Below are the code and all the weights of a small trained network. Each question names an input and a target symbol and asks about switching units off, where a switched-off unit gives its printed mean instead of its output.

import numpy as np


def w(rows, s, z=0):
    codes = np.array(rows[::2]) - 128.0
    scale = np.full(codes.shape[1], s)
    scale[-1] = z or s
    return codes * scale


def f(y):
    return np.maximum(y, 0)


def softmax(a):
    e = np.exp(a - a.max(-1, keepdims=True))
    return e / e.sum(-1, keepdims=True)


def log_softmax(a):
    a = a - a.max(-1, keepdims=True)
    return a - np.log(np.exp(a).sum(-1, keepdims=True))


def net(x, mask):
    ids = ['Λβγζθμπτψ'.index(c) for c in x.split()]
    T = len(ids)
    res = E[ids] + P[:T]
    q, k, v = (res @ M[0].T for M in (Q, K, V))
    z = softmax(np.where(np.tri(T) > 0, q @ k.T / 4**0.5, -1e9)) @ v
    res = res + np.where(mask[0], z, O[0][:, -1]) @ O[0][:, :-1]
    y = f(res @ A[0][:, :-1].T + A[0][:, -1])
    res = res + np.where(mask[1:9], y, B[0][:, -1]) @ B[0][:, :-1]
    return log_softmax(res[-1] @ U[:, :-1].T + U[:, -1])


Q, K, V, O, A, B = {}, {}, {}, {}, {}, {}
E = w([
[161,84,69],'Λ',
[170,123,78],'β',
[89,17,208],'γ',
[147,64,105],'ζ',
[101,95,108],'θ',
[185,125,4],'μ',
[104,97,93],'π',
[163,98,57],'τ',
[107,173,77],'ψ',
],0.012)
P = w([
[67,60,9],'0',
[236,127,79],'1',
[92,184,102],'2',
[63,52,198],'3',
[232,123,106],'4',
[76,219,122],'5',
],0.013)
Q[0] = w([
[73,84,94],'head 0',
[71,142,149],'head 0',
[186,97,103],'head 0',
[9,155,98],'head 0',
],0.015)
K[0] = w([
[59,180,200],'head 0',
[145,186,146],'head 0',
[74,61,79],'head 0',
[192,210,253],'head 0',
],0.012)
V[0] = w([
[6,145,162],'head 0',
[187,98,119],'head 0',
[134,68,150],'head 0',
[108,121,156],'head 0',
],0.018)
O[0] = w([
[158,66,120,2],'head 0',
[109,162,109,213],'head 0',
[114,108,4,182],'head 0',
[108,103,114,11],'head 0',
],0.016,0.0046)
A[0] = w([
[57,133,91,255],'neuron 0',
[158,222,185,36],'neuron 1',
[6,179,91,150],'neuron 2',
[162,71,135,239],'neuron 3',
[171,161,174,246],'neuron 4',
[116,42,95,36],'neuron 5',
[114,117,140,75],'neuron 6',
[107,82,208,105],'neuron 7',
],0.013,0.0073)
B[0] = w([
[62,142,121,248],'neuron 0',
[232,22,128,181],'neuron 1',
[188,69,115,245],'neuron 2',
[53,61,128,189],'neuron 3',
[98,230,232,179],'neuron 4',
[212,237,155,184],'neuron 5',
[190,147,193,128],'neuron 6',
[112,144,2,137],'neuron 7',
],0.0098,0.014)
U = w([
[109,218,98,96],'Λ',
[94,238,130,106],'β',
[254,105,55,2],'γ',
[39,100,36,166],'ζ',
[217,25,109,86],'θ',
[183,182,169,142],'μ',
[213,48,132,141],'π',
[105,245,119,146],'τ',
[107,29,154,178],'ψ',
],0.0085,0.011)

Each question gives the input, a string of symbols that net reads in full, and the target symbol t.
The units are the heads (4 rows each of Q, K, V and O) and the neurons (one row each of A and B). Each row of codes is followed by its name. A weight is (code - 128) times the scale printed after its matrix; where a second scale follows, it is the last column's (O, A, B and U).
mask holds one flag per unit, heads first, then neurons. A switched-off unit (its flag False) gives its mean, the last column of its rows in O or B, instead of its output. The means were averaged over made-up inputs and are rounded, as every weight is.
A unit's drop is (log p(t) with every unit on - log p(t) with that unit switched off) / (log p(t) with every unit on - log p(t) with every unit switched off).
The circuit of an input: a set's keep is (log p(t) with only the set's units on - log p(t) with every unit switched off) / (log p(t) with every unit on - log p(t) with every unit switched off). Starting from all 9 units, units are removed one at a time, each time the one whose removal leaves the highest keep (on an exact tie, the one counted first), for as long as the keep stays at least 0.8.
circuit, biggest first: the units of the circuit, biggest drop first
unit that matters most: the unit with the biggest drop
top k neurons: the k neurons with the biggest drops, biggest first
input μ γ ζ θ γ, target μ: circuit, biggest first -> [head 0; neuron 4; neuron 1]
input μ Λ ζ γ β, target μ: top 3 neurons -> [neuron 4; neuron 1; neuron 2]
input ζ ζ μ, target γ: circuit, biggest first -> [neuron 2; head 0; neuron 1]
input ψ Λ μ ζ Λ, target ψ: top neuron -> [neuron 3]
input ζ β ζ ζ ψ, target ζ: circuit, biggest first -> [head 0; neuron 5]
input γ τ μ ζ β, target γ: circuit, biggest first -> [head 0; neuron 5]
input γ ζ τ ζ ζ β, target π: circuit, biggest first -> [neuron 1; neuron 2; head 0]
input ζ μ Λ μ γ, target ζ: circuit, biggest first -> [head 0; neuron 2; neuron 1]
input τ τ ζ μ ψ Λ, target μ: circuit, biggest first -> [head 0; neuron 1]
input τ ζ μ, target γ: circuit, biggest first -> [neuron 1; neuron 2; head 0]
input γ θ ζ Λ, target ζ: circuit, biggest first -> [neuron 1; head 0]
input ζ Λ Λ μ μ, target ζ: circuit, biggest first -> [head 0; neuron 2; neuron 5]
input τ τ ζ β μ, target τ: top 2 neurons -> [neuron 2; neuron 1]
input τ Λ β π, target ζ: unit that matters most -> neuron 7
input γ μ θ θ Λ, target γ: circuit, biggest first -> [neuron 5; head 0]
input Λ ζ ζ μ, target ζ: top 3 neurons -> [neuron 1; neuron 5; neuron 4]
input ζ Λ Λ ζ Λ, target ζ: top 2 neurons -> [neuron 2; neuron 1]
input μ ζ θ β, target ζ: top 3 neurons -> [neuron 2; neuron 1; neuron 7]
input ζ ψ Λ, target μ: top 2 neurons -> [neuron 4; neuron 1]
input τ μ β, target π: circuit, biggest first -> [neuron 1; head 0]
input μ ζ ζ ζ θ, target μ: top 3 neurons -> [neuron 4; neuron 1; neuron 3]
input ψ π ζ τ Λ γ, target ζ: top 3 neurons -> [neuron 7; neuron 2; neuron 1]
input ζ Λ ζ γ π ψ, target μ: top 3 neurons -> [neuron 4; neuron 1; neuron 0]
